Below are the code and all the weights of a small trained network. Each question names an input and a target symbol and asks about switching units off, where a switched-off unit gives its printed mean instead of its output.

import numpy as np


def w(rows, s, z=0):
    codes = np.array(rows[::2]) - 128.0
    scale = np.full(codes.shape[1], s)
    scale[-1] = z or s
    return codes * scale


def softmax(a):
    e = np.exp(a - a.max(-1, keepdims=True))
    return e / e.sum(-1, keepdims=True)


def log_softmax(a):
    a = a - a.max(-1, keepdims=True)
    return a - np.log(np.exp(a).sum(-1, keepdims=True))


def net(x, mask):
    ids = ['αδεηλσφψ'.index(c) for c in x.split()]
    T = len(ids)
    res = E[ids] + P[:T]
    u = 0
    for l in range(3):
        r = res
        for j in range(2):
            rows = slice(3 * j, 3 * j + 3)
            q, k, v = (r @ M[l][rows].T for M in (Q, K, V))
            z = softmax(np.where(np.tri(T) > 0, q @ k.T / 3**0.5, -1e9)) @ v
            o = O[l][rows]
            res = res + np.where(mask[u + j], z, o[:, -1]) @ o[:, :-1]
        u += 2
    return log_softmax(res[-1] @ U[:, :-1].T + U[:, -1])


Q, K, V, O = {}, {}, {}, {}
E = w([
[103,152,154,127,145,69,111,185,158,5],'α',
[174,138,124,77,140,149,112,209,157,62],'δ',
[185,165,97,51,134,104,111,118,60,72],'ε',
[194,129,143,155,109,127,212,159,76,190],'η',
[126,155,136,150,134,172,133,143,107,162],'λ',
[177,119,136,92,136,120,153,171,115,222],'σ',
[88,118,130,108,183,92,117,130,98,134],'φ',
[92,112,140,93,133,151,140,101,75,108],'ψ',
],0.022)
P = w([
[110,94,105,136,225,147,173,100,216,121],'0',
[35,96,84,127,120,124,203,127,197,131],'1',
[124,87,104,152,186,170,129,96,209,120],'2',
[58,64,135,139,87,108,150,133,166,113],'3',
[124,87,138,151,159,148,87,145,177,129],'4',
[100,1,86,142,145,168,56,192,106,92],'5',
[131,115,175,157,160,134,123,194,102,82],'6',
[88,63,153,120,179,142,125,251,89,118],'7',
[167,138,200,135,209,142,74,196,75,117],'8',
[82,41,182,125,168,123,94,200,58,123],'9',
],0.0098)
Q[0] = w([
[161,154,3,149,48,71,94,19,152,175],'L0H1',
[88,108,72,172,75,123,136,186,113,101],'L0H1',
[214,194,215,62,132,128,173,180,57,142],'L0H1',
[36,88,138,9,116,112,187,219,41,128],'L0H2',
[74,102,44,144,131,218,99,105,172,219],'L0H2',
[113,179,158,142,101,128,182,241,20,152],'L0H2',
],0.0059)
K[0] = w([
[131,122,92,159,123,168,145,116,254,128],'L0H1',
[158,118,141,108,163,208,77,98,144,146],'L0H1',
[95,116,154,128,183,178,131,194,68,113],'L0H1',
[190,152,238,184,159,137,54,200,53,123],'L0H2',
[139,152,103,118,117,98,145,100,158,115],'L0H2',
[121,109,175,115,178,150,94,138,73,106],'L0H2',
],0.0079)
V[0] = w([
[167,224,52,167,58,122,74,129,90,151],'L0H1',
[2,92,177,88,137,141,87,76,72,195],'L0H1',
[114,148,52,68,163,143,147,133,66,74],'L0H1',
[103,132,164,73,168,41,98,136,73,83],'L0H2',
[199,188,129,222,118,166,66,211,167,55],'L0H2',
[186,196,108,192,96,128,153,83,62,182],'L0H2',
],0.0082)
O[0] = w([
[67,224,159,91,80,101,69,84,58,173,5],'L0H1',
[115,29,174,67,151,107,216,69,140,147,154],'L0H1',
[134,52,181,133,91,160,52,160,172,173,251],'L0H1',
[255,103,209,135,79,113,136,61,194,141,232],'L0H2',
[140,209,56,199,117,134,86,61,114,210,133],'L0H2',
[132,199,189,45,162,192,105,226,57,159,1],'L0H2',
],0.0079,0.0075)
Q[1] = w([
[115,148,177,58,146,92,68,65,146,136],'L1H1',
[76,255,119,127,93,110,118,139,171,106],'L1H1',
[139,101,82,66,67,129,180,88,169,141],'L1H1',
[167,33,121,133,199,175,139,119,68,154],'L1H2',
[191,71,66,140,164,180,101,123,173,100],'L1H2',
[163,128,103,130,199,169,97,54,171,167],'L1H2',
],0.0066)
K[1] = w([
[114,153,60,102,79,83,213,248,183,75],'L1H1',
[80,94,127,253,148,221,191,181,205,174],'L1H1',
[88,143,90,79,49,110,220,41,190,187],'L1H1',
[235,176,95,63,44,109,169,161,140,125],'L1H2',
[149,99,191,219,35,185,128,150,17,119],'L1H2',
[172,39,73,149,94,181,173,128,30,139],'L1H2',
],0.0054)
V[1] = w([
[18,88,186,103,138,159,118,147,138,165],'L1H1',
[174,125,115,95,160,132,134,204,253,143],'L1H1',
[81,129,132,160,131,146,229,129,234,252],'L1H1',
[190,99,70,104,148,136,133,193,167,144],'L1H2',
[210,160,127,151,62,105,153,190,89,158],'L1H2',
[155,107,44,56,94,137,195,166,102,125],'L1H2',
],0.006)
O[1] = w([
[186,117,99,164,151,136,153,97,132,131,82],'L1H1',
[87,144,81,147,114,76,49,158,115,111,250],'L1H1',
[204,136,60,144,196,180,74,178,85,76,107],'L1H1',
[86,94,65,147,7,94,121,253,182,141,235],'L1H2',
[177,149,164,216,84,109,170,195,58,63,132],'L1H2',
[127,168,152,205,55,72,132,111,208,137,154],'L1H2',
],0.0061,0.011)
Q[2] = w([
[147,122,150,193,228,154,137,14,174,148],'L2H1',
[118,140,85,83,190,174,224,137,108,149],'L2H1',
[213,95,148,70,142,143,3,169,175,171],'L2H1',
[137,89,133,25,145,78,123,136,99,18],'L2H2',
[104,33,92,208,112,106,182,121,153,113],'L2H2',
[96,90,192,171,151,125,102,225,82,93],'L2H2',
],0.0053)
K[2] = w([
[212,155,87,95,74,145,169,119,142,2],'L2H1',
[100,120,88,97,125,145,210,104,124,115],'L2H1',
[120,106,165,190,176,119,205,116,122,144],'L2H1',
[168,106,120,91,147,91,100,175,105,93],'L2H2',
[187,95,158,184,93,116,119,118,43,77],'L2H2',
[168,147,182,115,65,116,178,135,71,158],'L2H2',
],0.0068)
V[2] = w([
[149,133,108,109,100,118,126,117,78,202],'L2H1',
[105,158,90,44,114,125,104,108,81,70],'L2H1',
[2,103,105,187,154,147,154,86,131,134],'L2H1',
[143,120,169,154,141,122,162,126,130,178],'L2H2',
[121,115,138,167,84,133,149,132,73,85],'L2H2',
[102,115,87,175,83,103,109,113,93,117],'L2H2',
],0.0094)
O[2] = w([
[125,93,119,52,119,48,182,117,112,127,30],'L2H1',
[211,123,106,182,73,124,74,125,209,67,2],'L2H1',
[130,122,254,145,230,125,113,65,118,152,138],'L2H1',
[141,158,130,196,132,134,168,203,17,72,114],'L2H2',
[112,73,187,210,109,204,115,126,141,135,145],'L2H2',
[142,106,150,77,151,99,145,168,102,91,182],'L2H2',
],0.007,0.014)
U = w([
[219,156,115,143,62,153,67,107,162,189,2],'α',
[85,176,22,173,143,60,101,128,85,217,43],'δ',
[55,191,215,51,47,125,49,140,152,199,224],'ε',
[18,249,135,97,203,253,75,162,13,152,214],'η',
[38,176,50,85,243,50,141,149,31,169,237],'λ',
[45,160,105,132,153,117,183,190,26,54,141],'σ',
[114,59,177,71,134,200,183,105,125,98,148],'φ',
[101,115,191,127,187,73,136,149,133,128,112],'ψ',
],0.005,0.0037)

Each question gives the input, a string of symbols that net reads in full, and the target symbol t.
The units are the heads (3 rows each of Q, K, V and O). Each row of codes is followed by its name. A weight is (code - 128) times the scale printed after its matrix; where a second scale follows, it is the last column's (O and U).
mask holds one flag per head, layer by layer. A switched-off head (its flag False) gives its mean, the last column of its rows in O, instead of its output. The means were averaged over made-up inputs and are rounded, as every weight is.
A unit's drop is (log p(t) with every unit on - log p(t) with that unit switched off) / (log p(t) with every unit on - log p(t) with every unit switched off).
The circuit of an input: a set's keep is (log p(t) with only the set's units on - log p(t) with every unit switched off) / (log p(t) with every unit on - log p(t) with every unit switched off). Starting from all 6 units, units are removed one at a time, each time the one whose removal leaves the highest keep (on an exact tie, the one counted first), for as long as the keep stays at least 0.8.
circuit, biggest first: the units of the circuit, biggest drop first
most important unit: the unit with the biggest drop
heads that matter: for each layer, one digit per head in row order, 1 if its drop is at least 0.15 and else 0, layers parted by /
input δ ε φ ε ε λ η, target η: circuit, biggest first => [L0H2, L0H1]
input δ ε δ λ δ ψ φ φ σ, target φ: heads that matter => 10 / 00 / 00
input φ σ η δ, target η: circuit, biggest first => [L0H2, L2H1, L0H1]
input σ ψ φ ε δ α η δ, target σ: circuit, biggest first => [L1H2, L2H2]
input φ ε ε δ δ ε ε λ, target ε: most important unit => L0H1
input ε ε ε, target ε: heads that matter => 10 / 10 / 00
input ψ ψ ψ φ η δ, target σ: circuit, biggest first => [L2H2, L1H2]
input δ φ α ψ α, target φ: circuit, biggest first => [L0H1, L0H2, L1H2]
input ε ψ φ λ ε δ η λ, target η: circuit, biggest first => [L0H2, L0H1]
input φ λ φ φ φ λ ψ ε λ σ, target λ: circuit, biggest first => [L2H1, L0H2, L2H2, L1H1]
input α σ ε ψ ψ φ φ φ φ, target φ: heads that matter => 11 / 00 / 00
input δ φ δ φ σ δ λ λ δ, target η: circuit, biggest first => [L0H2, L1H2]
input φ φ ε δ α ψ α α δ, target α: heads that matter => 01 / 00 / 00
input ψ ε η α, target η: circuit, biggest first => [L0H2, L1H2, L0H1]
input ε ψ ψ η ψ σ δ ε ψ, target ε: heads that matter => 11 / 10 / 00
input α δ η σ α φ λ σ ε α, target ε: heads that matter => 10 / 10 / 00
input φ δ δ φ δ η ψ σ λ σ, target λ: heads that matter => 01 / 00 / 10
input σ δ δ ε φ α α η, target σ: most important unit => L2H2
input α φ λ φ, target λ: heads that matter => 01 / 01 / 01
input σ φ φ η ψ α φ δ σ λ, target σ: heads that matter => 00 / 01 / 11
input δ σ φ λ λ λ, target η: circuit, biggest first => [L0H2]
input λ δ ε σ ψ φ φ α, target φ: circuit, biggest first => [L0H1, L0H2, L1H1]
input ψ δ φ η δ ε α φ η ε, target η: heads that matter => 01 / 01 / 11
input δ σ λ ε, target λ: heads that matter => 01 / 00 / 00
input δ φ η σ σ φ, target σ: heads that matter => 00 / 01 / 01
input α η ψ, target σ: heads that matter => 01 / 01 / 00
input σ ψ δ ψ δ φ δ σ, target δ: heads that matter => 01 / 10 / 00
